Below is a small trained network, with its code and all its weights. Each question gives an input and a target symbol and asks what happens when units are switched off, that is, made to give their printed mean instead of their output.

import numpy as np


def w(rows, s, z=0):
    codes = np.array(rows[::2]) - 128.0
    scale = np.full(codes.shape[1], s)
    scale[-1] = z or s
    return codes * scale


def f(y):
    return y / 2 * (1 + np.tanh(0.7978845608 * (y + 0.044715 * y**3)))


def softmax(a):
    e = np.exp(a - a.max(-1, keepdims=True))
    return e / e.sum(-1, keepdims=True)


def log_softmax(a):
    a = a - a.max(-1, keepdims=True)
    return a - np.log(np.exp(a).sum(-1, keepdims=True))


def net(x, mask):
    ids = ['αβγδεζηθλμξπστφω'.index(c) for c in x.split()]
    T = len(ids)
    res = E[ids] + P[:T]
    r = res
    for j in range(2):
        rows = slice(3 * j, 3 * j + 3)
        q, k, v = (r @ M[0][rows].T for M in (Q, K, V))
        z = softmax(np.where(np.tri(T) > 0, q @ k.T / 3**0.5, -1e9)) @ v
        o = O[0][rows]
        res = res + np.where(mask[j], z, o[:, -1]) @ o[:, :-1]
    y = f(res @ A[0][:, :-1].T + A[0][:, -1])
    res = res + np.where(mask[2:26], y, B[0][:, -1]) @ B[0][:, :-1]
    return log_softmax(res[-1] @ U[:, :-1].T + U[:, -1])


Q, K, V, O, A, B = {}, {}, {}, {}, {}, {}
E = w([
[126,188,88],'α',
[220,94,126],'β',
[171,139,116],'γ',
[180,89,148],'δ',
[91,48,159],'ε',
[128,130,123],'ζ',
[2,81,149],'η',
[96,159,97],'θ',
[112,184,95],'λ',
[89,203,90],'μ',
[133,168,106],'ξ',
[145,14,182],'π',
[138,153,108],'σ',
[133,165,105],'τ',
[112,181,94],'φ',
[253,69,149],'ω',
],0.013)
P = w([
[124,230,216],'0',
[104,71,91],'1',
[99,79,105],'2',
[239,180,234],'3',
[102,70,90],'4',
[88,92,133],'5',
[232,160,245],'6',
[102,69,89],'7',
[83,96,146],'8',
[226,144,244],'9',
[102,69,89],'10',
[79,99,151],'11',
[229,130,236],'12',
[101,72,91],'13',
],0.011)
Q[0] = w([
[95,131,211],'h1',
[19,156,98],'h1',
[148,6,120],'h1',
[92,84,146],'h2',
[227,185,73],'h2',
[151,128,149],'h2',
],0.019)
K[0] = w([
[52,90,205],'h1',
[60,201,105],'h1',
[135,79,68],'h1',
[145,144,191],'h2',
[136,70,3],'h2',
[122,87,133],'h2',
],0.023)
V[0] = w([
[159,119,173],'h1',
[126,130,128],'h1',
[60,148,50],'h1',
[137,183,228],'h2',
[129,70,3],'h2',
[134,141,179],'h2',
],0.0063)
O[0] = w([
[119,151,178,150],'h1',
[125,130,133,127],'h1',
[132,84,42,91],'h1',
[232,144,38,228],'h2',
[3,125,232,3],'h2',
[176,131,95,179],'h2',
],0.0071,0.0037)
A[0] = w([
[199,108,176,170],'n1',
[135,60,141,178],'n2',
[62,6,121,11],'n3',
[161,129,179,74],'n4',
[136,127,124,108],'n5',
[146,105,90,82],'n6',
[132,131,129,35],'n7',
[110,74,125,168],'n8',
[90,136,182,159],'n9',
[65,158,78,109],'n10',
[138,133,141,94],'n11',
[226,164,124,98],'n12',
[136,130,123,106],'n13',
[155,195,118,179],'n14',
[164,157,114,85],'n15',
[63,111,83,254],'n16',
[125,120,134,209],'n17',
[135,113,152,76],'n18',
[109,128,187,55],'n19',
[118,132,117,85],'n20',
[97,28,144,45],'n21',
[100,194,93,171],'n22',
[141,116,96,99],'n23',
[93,113,62,111],'n24',
],0.02,0.0072)
B[0] = w([
[49,89,44,251],'n1',
[195,133,170,202],'n2',
[115,2,64,181],'n3',
[106,192,148,187],'n4',
[137,137,123,128],'n5',
[201,141,98,188],'n6',
[149,136,82,113],'n7',
[174,180,164,176],'n8',
[163,60,122,182],'n9',
[119,73,27,158],'n10',
[137,147,120,130],'n11',
[186,105,189,227],'n12',
[133,139,121,127],'n13',
[61,122,113,182],'n14',
[108,175,139,148],'n15',
[82,137,243,220],'n16',
[101,113,176,165],'n17',
[144,162,126,135],'n18',
[167,146,157,172],'n19',
[136,131,94,120],'n20',
[107,176,36,161],'n21',
[74,103,91,159],'n22',
[174,140,110,174],'n23',
[133,231,86,211],'n24',
],0.031,0.011)
U = w([
[64,52,152,138],'α',
[155,28,148,213],'β',
[174,51,254,172],'γ',
[213,36,218,107],'δ',
[211,110,143,113],'ε',
[201,140,233,70],'ζ',
[157,146,54,161],'η',
[155,202,137,110],'θ',
[106,164,128,121],'λ',
[88,170,47,29],'μ',
[135,140,217,148],'ξ',
[192,51,91,8],'π',
[160,140,221,139],'σ',
[142,141,211,165],'τ',
[105,172,136,142],'φ',
[120,88,30,72],'ω',
],0.0075,0.011)

Each question gives the input, a string of symbols that net reads in full, and the target symbol t.
The units are the heads (3 rows each of Q, K, V and O) and the neurons (one row each of A and B). Each row of codes is followed by its name. A weight is (code - 128) times the scale printed after its matrix; where a second scale follows, it is the last column's (O, A, B and U).
mask holds one flag per unit, heads first, then neurons. A switched-off unit (its flag False) gives its mean, the last column of its rows in O or B, instead of its output. The means were averaged over made-up inputs and are rounded, as every weight is.
A unit's drop is (log p(t) with every unit on - log p(t) with that unit switched off) / (log p(t) with every unit on - log p(t) with every unit switched off).
The circuit of an input: a set's keep is (log p(t) with only the set's units on - log p(t) with every unit switched off) / (log p(t) with every unit on - log p(t) with every unit switched off). Starting from the 12 units with the biggest drops (on a tie, the unit counted first), units are removed one at a time, each time the one whose removal leaves the highest keep (on an exact tie, the one counted first), for as long as the keep stays at least 0.8.
units of the circuit, in order: the units of the circuit, biggest drop first
unit that matters most: the unit with the biggest drop
k most important neurons: the k neurons with the biggest drops, biggest first
heads that matter: for each layer, one digit per head in row order, 1 if its drop is at least 0.15 and else 0, layers parted by /
input ε δ η θ ε π θ ω, target ω: units of the circuit, in order : (h2, n21, n3)
input η η η ε, target α: units of the circuit, in order : (n1, n24)
input ε μ η η δ, target δ: units of the circuit, in order : (n12, h2)
input σ ζ ξ η η β η δ ε ζ, target β: units of the circuit, in order : (n9, h2, n1)
input ε θ θ θ ζ, target ζ: units of the circuit, in order : (n1, n12, h2, n3)
input η η μ ξ η θ, target θ: units of the circuit, in order : (n1, h2, n24, h1)
input θ ω ε τ ω ζ β η η θ, target β: units of the circuit, in order : (n16, n24)
input η φ π η θ θ θ, target α: 2 most important neurons : (n12, n2)
input β α θ ε, target α: heads that matter : 10
input π η μ φ, target α: heads that matter : 00
input τ η τ π η σ η ε δ λ τ θ ζ, target α: 4 most important neurons : (n1, n12, n4, n9)
input π δ θ φ τ θ ζ σ ε, target ε: 2 most important neurons : (n21, n2)
input η δ η η μ η σ σ η γ δ, target δ: most important neuron : (n12)
input β η ω π, target α: heads that matter : 10
input η ξ η θ σ θ η η ω ε β β μ, target β: units of the circuit, in order : (n16, n24, n12, n2)
input φ η α, target α: unit that matters most : h2
input α δ γ δ ε ε π, target α: units of the circuit, in order : (n1, n12, n6)
input η η η θ ω ω ε ε, target ε: heads that matter : 01
input ζ μ η θ, target α: heads that matter : 00
input θ α θ ε γ μ, target μ: 2 most important neurons : (n10, n22)
